Here is a tiny trained network, its code and every weight. The questions are about switching its units off for an input and a class, where a switched-off unit gives its printed mean instead of its output.

import numpy as np


def w(rows, s, z=0):
    codes = np.array(rows[::2]) - 128.0
    scale = np.full(codes.shape[1], s)
    scale[-1] = z or s
    return codes * scale


def norm(h):
    return h / np.sqrt((h * h).mean(-1, keepdims=True) + 1e-5)


def f(y):
    return y / 2 * (1 + np.tanh(0.7978845608 * (y + 0.044715 * y**3)))


def log_softmax(a):
    a = a - a.max(-1, keepdims=True)
    return a - np.log(np.exp(a).sum(-1, keepdims=True))


def net(x, mask):
    res = np.array(x, float).reshape(1, 4) / 4 @ E
    u = 0
    for l in range(3):
        y = f(norm(res) @ A[l][:, :-1].T + A[l][:, -1])
        res = res + np.where(mask[u : u + 13], y, B[l][:, -1]) @ B[l][:, :-1]
        u += 13
    return log_softmax(norm(res)[-1] @ U[:, :-1].T + U[:, -1])


A, B = {}, {}
E = w([
[168,112,189,223],'x0',
[212,37,152,67],'x1',
[243,165,151,103],'x2',
[137,162,254,118],'x3',
],0.0028)
A[0] = w([
[132,126,100,132,45],'L0N0',
[153,71,179,80,187],'L0N1',
[129,115,124,136,135],'L0N2',
[140,110,151,110,246],'L0N3',
[139,122,79,141,79],'L0N4',
[54,40,61,142,41],'L0N5',
[130,109,132,18,38],'L0N6',
[98,165,144,129,2],'L0N7',
[215,62,85,77,80],'L0N8',
[80,84,99,110,52],'L0N9',
[109,107,101,127,140],'L0N10',
[159,2,161,166,109],'L0N11',
[57,211,150,114,5],'L0N12',
],0.0068,0.00095)
B[0] = w([
[118,134,88,89,120],'L0N0',
[170,104,193,112,211],'L0N1',
[134,117,122,117,131],'L0N2',
[151,105,161,163,168],'L0N3',
[126,114,73,61,140],'L0N4',
[58,59,102,255,251],'L0N5',
[174,52,143,82,203],'L0N6',
[101,167,164,113,122],'L0N7',
[165,212,173,34,249],'L0N8',
[137,141,98,218,170],'L0N9',
[109,114,103,141,151],'L0N10',
[107,47,165,24,224],'L0N11',
[75,170,189,14,186],'L0N12',
],0.0084,0.0023)
A[1] = w([
[239,42,116,2,131],'L1N0',
[103,166,127,79,11],'L1N1',
[151,202,34,77,174],'L1N2',
[192,76,128,76,122],'L1N3',
[231,186,157,137,23],'L1N4',
[234,44,117,197,138],'L1N5',
[227,186,19,193,108],'L1N6',
[167,193,22,107,170],'L1N7',
[95,73,171,110,150],'L1N8',
[97,119,165,172,96],'L1N9',
[118,192,147,97,17],'L1N10',
[142,150,136,143,106],'L1N11',
[148,150,138,154,96],'L1N12',
],0.006,0.0011)
B[1] = w([
[210,65,153,83,253],'L1N0',
[89,146,162,150,129],'L1N1',
[113,65,188,127,145],'L1N2',
[152,110,162,138,174],'L1N3',
[140,100,49,156,149],'L1N4',
[54,167,249,188,160],'L1N5',
[205,85,186,139,133],'L1N6',
[137,65,178,127,139],'L1N7',
[141,98,157,90,163],'L1N8',
[175,99,113,53,136],'L1N9',
[96,191,147,151,133],'L1N10',
[137,146,129,132,123],'L1N11',
[145,146,124,131,121],'L1N12',
],0.011,0.0048)
A[2] = w([
[74,96,146,139,175],'L2N0',
[116,155,138,104,29],'L2N1',
[53,50,52,179,34],'L2N2',
[254,213,24,156,22],'L2N3',
[111,163,122,86,102],'L2N4',
[135,126,171,192,157],'L2N5',
[147,155,150,112,67],'L2N6',
[146,119,111,127,113],'L2N7',
[115,115,101,85,189],'L2N8',
[173,84,127,82,187],'L2N9',
[137,168,125,137,125],'L2N10',
[122,171,154,87,8],'L2N11',
[197,54,180,100,148],'L2N12',
],0.0079,0.0011)
B[2] = w([
[181,117,105,150,158],'L2N0',
[116,136,157,157,123],'L2N1',
[108,42,57,182,186],'L2N2',
[224,197,6,108,124],'L2N3',
[122,130,190,183,128],'L2N4',
[126,109,127,40,143],'L2N5',
[89,119,104,115,132],'L2N6',
[124,133,138,136,127],'L2N7',
[169,118,153,193,138],'L2N8',
[169,113,174,155,190],'L2N9',
[100,142,140,81,120],'L2N10',
[86,139,154,160,132],'L2N11',
[190,99,177,90,255],'L2N12',
],0.013,0.0063)
U = w([
[190,215,58,104,2],'0',
[74,36,28,218,157],'1',
[31,235,205,131,135],'2',
[254,51,234,66,211],'3',
],0.0094,0.003)

Each question gives the input, the list of numbers given to net, and the class t.
The units are the neurons (one row each of A and B). Each row of codes is followed by its name. A weight is (code - 128) times the scale printed after its matrix; where a second scale follows, it is the last column's (A, B and U).
mask holds one flag per neuron, layer by layer. A switched-off neuron (its flag False) gives its mean, the last column of its row in B, instead of its output. The means were averaged over made-up inputs and are rounded, as every weight is.
A unit's drop is (log p(t) with every unit on - log p(t) with that unit switched off) / (log p(t) with every unit on - log p(t) with every unit switched off).
The circuit of an input: a set's keep is (log p(t) with only the set's units on - log p(t) with every unit switched off) / (log p(t) with every unit on - log p(t) with every unit switched off). Starting from the 12 units with the biggest drops (on a tie, the unit counted first), units are removed one at a time, each time the one whose removal leaves the highest keep (on an exact tie, the one counted first), for as long as the keep stays at least 0.8.
units of the circuit, in order: the units of the circuit, biggest drop first
most important unit: the unit with the biggest drop
k most important neurons: the k neurons with the biggest drops, biggest first
k most important neurons of layer l: the k neurons of layer l with the biggest drops, biggest first
drop when u is switched off: that unit's drop, to one decimal
input [1,-2,0,7], class 2: most important unit -> L1N0
input [-1,5,-8,0], class 1: 2 most important neurons -> (L0N5 L1N0)
input [-7,-8,5,-7], class 1: 3 most important neurons -> (L1N0 L0N8 L0N1)
input [7,-7,-2,-2], class 1: units of the circuit, in order -> (L1N0 L2N12)
input [1,3,-3,-4], class 1: units of the circuit, in order -> (L0N5 L1N0)
input [1,-8,-3,-1], class 2: 2 most important neurons -> (L0N12 L1N4)
input [3,-2,5,6], class 0: 2 most important neurons of layer 1 -> (L1N4 L1N0)
input [1,-3,6,1], class 0: 3 most important neurons -> (L2N3 L1N0 L1N4)
input [1,-3,-8,3], class 1: 2 most important neurons of layer 0 -> (L0N8 L0N5)
input [3,0,-5,8], class 2: 3 most important neurons -> (L1N0 L0N6 L0N5)
input [8,-4,4,2], class 0: 2 most important neurons of layer 0 -> (L0N5 L0N6)
input [0,-4,1,-4], class 1: 2 most important neurons -> (L1N0 L0N8)
input [-1,-6,3,-2], class 2: drop when L0N12 is switched off -> 0.8
input [1,-8,-3,-2], class 1: most important unit -> L0N8
input [-2,-7,2,-8], class 1: drop when L1N0 is switched off -> 0.1
input [8,-7,7,5], class 0: drop when L2N3 is switched off -> 0.3
input [-1,-6,5,6], class 2: drop when L0N12 is switched off -> 0.2
